Here is a tiny trained network, its code and every weight. The questions are about switching its units off for an input and a class, where a switched-off unit gives its printed mean instead of its output.

import numpy as np


def w(rows, s, z=0):
    codes = np.array(rows[::2]) - 128.0
    scale = np.full(codes.shape[1], s)
    scale[-1] = z or s
    return codes * scale


def f(y):
    return np.maximum(y, 0)


def log_softmax(a):
    a = a - a.max(-1, keepdims=True)
    return a - np.log(np.exp(a).sum(-1, keepdims=True))


def net(x, mask):
    res = np.array(x, float).reshape(1, 8) / 4 @ E
    y = f(res @ A[0][:, :-1].T + A[0][:, -1])
    res = res + np.where(mask, y, B[0][:, -1]) @ B[0][:, :-1]
    return log_softmax(res[-1] @ U[:, :-1].T + U[:, -1])


A, B = {}, {}
E = w([
[115,67,254,126,126],'x0',
[153,108,74,58,40],'x1',
[66,141,161,58,190],'x2',
[216,245,153,42,86],'x3',
[254,105,171,168,129],'x4',
[152,115,18,132,169],'x5',
[115,185,138,197,138],'x6',
[121,129,169,173,96],'x7',
],0.0067)
A[0] = w([
[228,157,116,138,204,196],'N1',
[150,170,194,97,147,126],'N2',
[235,216,56,160,174,224],'N3',
[67,242,211,101,174,100],'N4',
[112,230,199,119,155,60],'N5',
[148,56,162,175,253,167],'N6',
[242,90,171,70,53,255],'N7',
[86,122,73,157,49,135],'N8',
[156,202,16,122,152,163],'N9',
[153,74,161,139,112,121],'N10',
[136,149,158,170,66,240],'N11',
[219,90,165,124,139,216],'N12',
[161,84,188,167,137,154],'N13',
[92,142,110,162,79,141],'N14',
[130,116,232,147,107,63],'N15',
[113,126,194,65,100,103],'N16',
[111,60,29,44,132,151],'N17',
[1,125,221,81,151,165],'N18',
[84,47,221,123,15,216],'N19',
[74,169,108,142,101,185],'N20',
[83,7,1,38,187,158],'N21',
[224,175,159,109,144,124],'N22',
],0.0091,0.0046)
B[0] = w([
[160,109,147,96,153,202],'N1',
[107,149,121,111,114,178],'N2',
[180,126,115,70,156,231],'N3',
[107,157,109,143,71,199],'N4',
[97,166,94,143,94,176],'N5',
[141,66,249,144,168,236],'N6',
[234,137,106,166,148,252],'N7',
[136,188,102,98,150,168],'N8',
[172,170,115,72,102,209],'N9',
[157,133,119,138,127,172],'N10',
[156,147,134,87,153,198],'N11',
[179,130,160,148,145,214],'N12',
[165,118,102,119,134,201],'N13',
[148,145,160,78,116,153],'N14',
[149,94,65,146,129,190],'N15',
[138,154,122,132,105,177],'N16',
[94,171,129,123,94,203],'N17',
[148,144,109,187,101,238],'N18',
[234,174,102,98,126,255],'N19',
[164,172,181,77,104,169],'N20',
[35,176,149,181,78,238],'N21',
[157,118,102,115,157,189],'N22',
],0.019,0.0094)
U = w([
[75,166,77,73,124,118],'0',
[48,126,134,186,123,39],'1',
[126,192,105,208,48,168],'2',
[29,69,2,124,156,3],'3',
[200,130,134,133,177,214],'4',
],0.0091,0.0028)

Each question gives the input, the list of numbers given to net, and the class t.
The units are the neurons (one row each of A and B). Each row of codes is followed by its name. A weight is (code - 128) times the scale printed after its matrix; where a second scale follows, it is the last column's (A, B and U).
mask holds one flag per neuron, in row order. A switched-off neuron (its flag False) gives its mean, the last column of its row in B, instead of its output. The means were averaged over made-up inputs and are rounded, as every weight is.
A unit's drop is (log p(t) with every unit on - log p(t) with that unit switched off) / (log p(t) with every unit on - log p(t) with every unit switched off).
The circuit of an input: a set's keep is (log p(t) with only the set's units on - log p(t) with every unit switched off) / (log p(t) with every unit on - log p(t) with every unit switched off). Starting from the 12 units with the biggest drops (on a tie, the unit counted first), units are removed one at a time, each time the one whose removal leaves the highest keep (on an exact tie, the one counted first), for as long as the keep stays at least 0.8.
circuit, biggest first: the units of the circuit, biggest drop first
top k neurons: the k neurons with the biggest drops, biggest first
drop when u is switched off: that unit's drop, to one decimal
input [-2,-5,0,0,0,1,-6,-6], class 0: circuit, biggest first => [N7, N18, N21]
input [2,-3,7,-2,-3,7,0,-2], class 1: top 3 neurons => [N19, N7, N6]
input [-5,5,8,5,-1,-7,6,-4], class 2: top neuron => [N4]
input [3,6,-1,-4,-5,-7,-5,3], class 2: top 3 neurons => [N18, N6, N3]
input [-5,-7,-4,5,-4,0,8,-3], class 0: top 2 neurons => [N7, N6]
input [-3,4,1,0,-4,1,2,-6], class 0: top 2 neurons => [N18, N7]
input [-6,0,8,-6,-1,6,3,4], class 2: top 2 neurons => [N21, N9]
input [-5,1,7,1,-3,-1,-3,-1], class 2: drop when N12 is switched off => 0.0
input [-8,-5,1,7,-7,3,1,3], class 0: drop when N15 is switched off => 0.0
input [-4,-7,1,5,-5,8,-2,4], class 0: drop when N7 is switched off => 0.1
input [-6,1,5,-8,-7,4,-1,-3], class 2: drop when N21 is switched off => 0.6
